Below is a small trained network, with its code and all its weights. Each question gives an input and a class and asks what happens when units are switched off, that is, made to give their printed mean instead of their output.

import numpy as np


def w(rows, s, z=0):
    codes = np.array(rows[::2]) - 128.0
    scale = np.full(codes.shape[1], s)
    scale[-1] = z or s
    return codes * scale


def f(y):
    return y / 2 * (1 + np.tanh(0.7978845608 * (y + 0.044715 * y**3)))


def log_softmax(a):
    a = a - a.max(-1, keepdims=True)
    return a - np.log(np.exp(a).sum(-1, keepdims=True))


def net(x, mask):
    res = np.array(x, float).reshape(1, 5) / 4 @ E
    y = f(res @ A[0][:, :-1].T + A[0][:, -1])
    res = res + np.where(mask, y, B[0][:, -1]) @ B[0][:, :-1]
    return log_softmax(res[-1] @ U[:, :-1].T + U[:, -1])


A, B = {}, {}
E = w([
[88,239,64,86,157,172,187,164,221,106],'x0',
[53,58,67,161,50,13,75,215,203,99],'x1',
[67,103,57,96,181,49,144,34,163,254],'x2',
[115,45,145,131,122,176,211,114,152,101],'x3',
[189,121,136,135,64,165,156,29,227,113],'x4',
],0.0083)
A[0] = w([
[94,211,109,169,127,21,81,31,117,214,153],'n1',
[186,49,118,154,76,104,110,102,58,174,47],'n2',
[201,21,185,135,62,113,36,102,76,122,73],'n3',
[94,75,43,207,85,39,70,131,226,1,143],'n4',
[145,148,154,213,137,163,96,161,143,68,17],'n5',
[237,63,120,94,66,95,76,96,20,162,56],'n6',
[139,209,150,209,37,159,82,167,87,39,76],'n7',
[175,187,103,70,151,108,121,151,198,85,84],'n8',
[88,96,94,138,116,94,99,147,163,89,9],'n9',
[66,140,78,9,104,157,225,160,162,76,143],'n10',
[195,169,158,147,38,130,177,197,94,143,10],'n11',
[219,137,169,20,64,159,65,224,104,99,169],'n12',
[158,229,111,76,80,95,106,140,128,139,254],'n13',
[182,146,232,108,234,203,134,43,159,137,244],'n14',
],0.007,0.003)
B[0] = w([
[111,75,71,62,94,101,161,74,117,129,212],'n1',
[124,182,204,90,92,132,1,176,160,163,168],'n2',
[130,184,105,143,89,179,105,139,160,163,199],'n3',
[171,163,142,143,168,81,129,130,72,48,250],'n4',
[105,147,117,92,101,126,202,83,178,147,154],'n5',
[126,141,159,139,159,131,116,171,127,174,182],'n6',
[43,55,93,97,141,158,216,91,153,119,200],'n7',
[97,119,136,116,127,161,78,153,171,176,162],'n8',
[114,161,166,94,199,104,171,124,118,80,162],'n9',
[156,149,134,93,35,163,83,173,146,161,198],'n10',
[105,189,115,102,116,60,166,85,147,112,149],'n11',
[96,83,87,138,104,112,168,96,150,115,196],'n12',
[172,137,83,159,116,168,86,216,105,126,182],'n13',
[155,103,106,131,206,105,144,144,99,141,225],'n14',
],0.0088,0.011)
U = w([
[1,89,132,110,118,107,156,28,154,145,69],'0',
[124,179,191,150,97,142,87,205,178,187,67],'1',
[169,57,86,187,93,133,113,147,78,120,253],'2',
[165,188,168,173,222,83,137,101,99,66,82],'3',
],0.009,0.0051)

Each question gives the input, the list of numbers given to net, and the class t.
The units are the neurons (one row each of A and B). Each row of codes is followed by its name. A weight is (code - 128) times the scale printed after its matrix; where a second scale follows, it is the last column's (A, B and U).
mask holds one flag per neuron, in row order. A switched-off neuron (its flag False) gives its mean, the last column of its row in B, instead of its output. The means were averaged over made-up inputs and are rounded, as every weight is.
A unit's drop is (log p(t) with every unit on - log p(t) with that unit switched off) / (log p(t) with every unit on - log p(t) with every unit switched off).
The circuit of an input: a set's keep is (log p(t) with only the set's units on - log p(t) with every unit switched off) / (log p(t) with every unit on - log p(t) with every unit switched off). Starting from the 12 units with the biggest drops (on a tie, the unit counted first), units are removed one at a time, each time the one whose removal leaves the highest keep (on an exact tie, the one counted first), for as long as the keep stays at least 0.8.
circuit, biggest first: the units of the circuit, biggest drop first
unit that matters most: the unit with the biggest drop
top k neurons: the k neurons with the biggest drops, biggest first
drop of u: that unit's drop, to one decimal
input [-8,-6,-6,7,5], class 1: circuit, biggest first : (n2, n3)
input [4,-3,0,-8,-5], class 2: unit that matters most : n13
input [3,-2,1,-5,0], class 2: circuit, biggest first : (n2, n13, n9)
input [3,-8,7,3,6], class 3: top 2 neurons : (n14, n7)
input [3,4,-3,-1,-3], class 3: top 2 neurons : (n4, n1)
input [-3,-6,-6,1,-6], class 0: circuit, biggest first : (n7, n4, n12)
input [-4,-7,5,5,-4], class 3: top 3 neurons : (n14, n7, n10)
input [-8,-8,-2,3,-6], class 1: top 3 neurons : (n2, n3, n4)
input [-6,7,2,-3,-2], class 3: circuit, biggest first : (n4, n9)
input [5,8,-5,-6,-6], class 3: top 2 neurons : (n4, n9)
input [-6,7,0,-1,4], class 3: top 3 neurons : (n4, n10, n9)
input [8,-3,7,-2,-7], class 1: top 3 neurons : (n10, n7, n13)
input [-4,-7,-1,-7,-4], class 2: top 2 neurons : (n4, n9)
input [3,-4,-8,-7,-5], class 0: top neuron : (n7)
input [3,1,2,-6,-5], class 2: top 2 neurons : (n13, n1)
input [7,8,7,6,0], class 3: top 3 neurons : (n4, n9, n7)
input [-6,5,3,-3,2], class 1: top 2 neurons : (n2, n3)
input [5,5,-7,5,5], class 0: top 2 neurons : (n7, n5)
input [-7,-6,5,3,5], class 1: drop of n6 : 0.2
input [6,2,-7,0,1], class 0: circuit, biggest first : (n7)
input [6,-3,-3,6,-7], class 1: drop of n1 : 0.2
input [3,-2,3,6,-2], class 2: drop of n9 : 0.2
